Below is a small trained network, with its code and all its weights. Each question gives an input and a target symbol and asks what happens when units are switched off, that is, made to give their printed mean instead of their output.

import numpy as np


def w(rows, s, z=0):
    codes = np.array(rows[::2]) - 128.0
    scale = np.full(codes.shape[1], s)
    scale[-1] = z or s
    return codes * scale


def f(y):
    return y / 2 * (1 + np.tanh(0.7978845608 * (y + 0.044715 * y**3)))


def softmax(a):
    e = np.exp(a - a.max(-1, keepdims=True))
    return e / e.sum(-1, keepdims=True)


def log_softmax(a):
    a = a - a.max(-1, keepdims=True)
    return a - np.log(np.exp(a).sum(-1, keepdims=True))


def net(x, mask):
    ids = ['αβεηλμπφ'.index(c) for c in x.split()]
    T = len(ids)
    res = E[ids] + P[:T]
    r = res
    for j in range(2):
        rows = slice(2 * j, 2 * j + 2)
        q, k, v = (r @ M[0][rows].T for M in (Q, K, V))
        z = softmax(np.where(np.tri(T) > 0, q @ k.T / 2**0.5, -1e9)) @ v
        o = O[0][rows]
        res = res + np.where(mask[j], z, o[:, -1]) @ o[:, :-1]
    y = f(res @ A[0][:, :-1].T + A[0][:, -1])
    res = res + np.where(mask[2:6], y, B[0][:, -1]) @ B[0][:, :-1]
    return log_softmax(res[-1] @ U[:, :-1].T + U[:, -1])


Q, K, V, O, A, B = {}, {}, {}, {}, {}, {}
E = w([
[176,52,149],'α',
[109,131,105],'β',
[103,174,52],'ε',
[145,38,119],'η',
[93,109,3],'λ',
[80,136,211],'μ',
[114,78,109],'π',
[132,129,180],'φ',
],0.022)
P = w([
[100,32,129],'0',
[59,1,113],'1',
[63,14,105],'2',
[60,23,98],'3',
[99,73,99],'4',
[101,102,101],'5',
[146,156,115],'6',
[162,173,123],'7',
[170,173,110],'8',
],0.0048)
Q[0] = w([
[183,94,125],'H0',
[110,255,252],'H0',
[254,224,166],'H1',
[133,16,205],'H1',
],0.0069)
K[0] = w([
[139,157,150],'H0',
[249,112,54],'H0',
[135,52,133],'H1',
[38,158,207],'H1',
],0.014)
V[0] = w([
[179,99,167],'H0',
[9,158,162],'H0',
[58,162,157],'H1',
[108,64,102],'H1',
],0.012)
O[0] = w([
[80,157,156,108],'H0',
[42,178,166,216],'H0',
[213,253,142,167],'H1',
[18,128,97,253],'H1',
],0.0068,0.0054)
A[0] = w([
[152,70,53,46],'N0',
[162,61,246,141],'N1',
[118,88,79,254],'N2',
[136,80,82,186],'N3',
],0.013,0.0041)
B[0] = w([
[171,107,32,202],'N0',
[83,114,21,207],'N1',
[194,143,250,254],'N2',
[164,140,126,214],'N3',
],0.011,0.0096)
U = w([
[132,147,228,233],'α',
[103,83,89,26],'β',
[104,136,134,2],'ε',
[152,77,180,90],'η',
[10,87,140,207],'λ',
[182,230,142,193],'μ',
[159,105,255,108],'π',
[198,189,89,14],'φ',
],0.0093,0.0055)

Each question gives the input, a string of symbols that net reads in full, and the target symbol t.
The units are the heads (2 rows each of Q, K, V and O) and the neurons (one row each of A and B). Each row of codes is followed by its name. A weight is (code - 128) times the scale printed after its matrix; where a second scale follows, it is the last column's (O, A, B and U).
mask holds one flag per unit, heads first, then neurons. A switched-off unit (its flag False) gives its mean, the last column of its rows in O or B, instead of its output. The means were averaged over made-up inputs and are rounded, as every weight is.
A unit's drop is (log p(t) with every unit on - log p(t) with that unit switched off) / (log p(t) with every unit on - log p(t) with every unit switched off).
The circuit of an input: a set's keep is (log p(t) with only the set's units on - log p(t) with every unit switched off) / (log p(t) with every unit on - log p(t) with every unit switched off). Starting from all 6 units, units are removed one at a time, each time the one whose removal leaves the highest keep (on an exact tie, the one counted first), for as long as the keep stays at least 0.8.
units of the circuit, in order: the units of the circuit, biggest drop first
which heads matter: for each layer, one digit per head in row order, 1 if its drop is at least 0.15 and else 0, layers parted by /
drop of u: that unit's drop, to one decimal
input φ μ π π ε, target λ: which heads matter : 10
input μ μ μ π π β, target λ: which heads matter : 10
input λ α ε η μ ε π φ, target λ: which heads matter : 00
input ε η β α, target β: units of the circuit, in order : (N1)
input μ λ ε, target λ: units of the circuit, in order : (H0 H1)
input η λ η λ ε ε α, target β: units of the circuit, in order : (N1 H1)
input η ε π, target π: units of the circuit, in order : (N1 N2)
input ε η π π η η η η μ, target λ: drop of N3 : 0.1
input μ μ β μ α, target λ: drop of N2 : 0.8
input ε ε η φ λ ε λ β μ, target λ: drop of N1 : 0.4
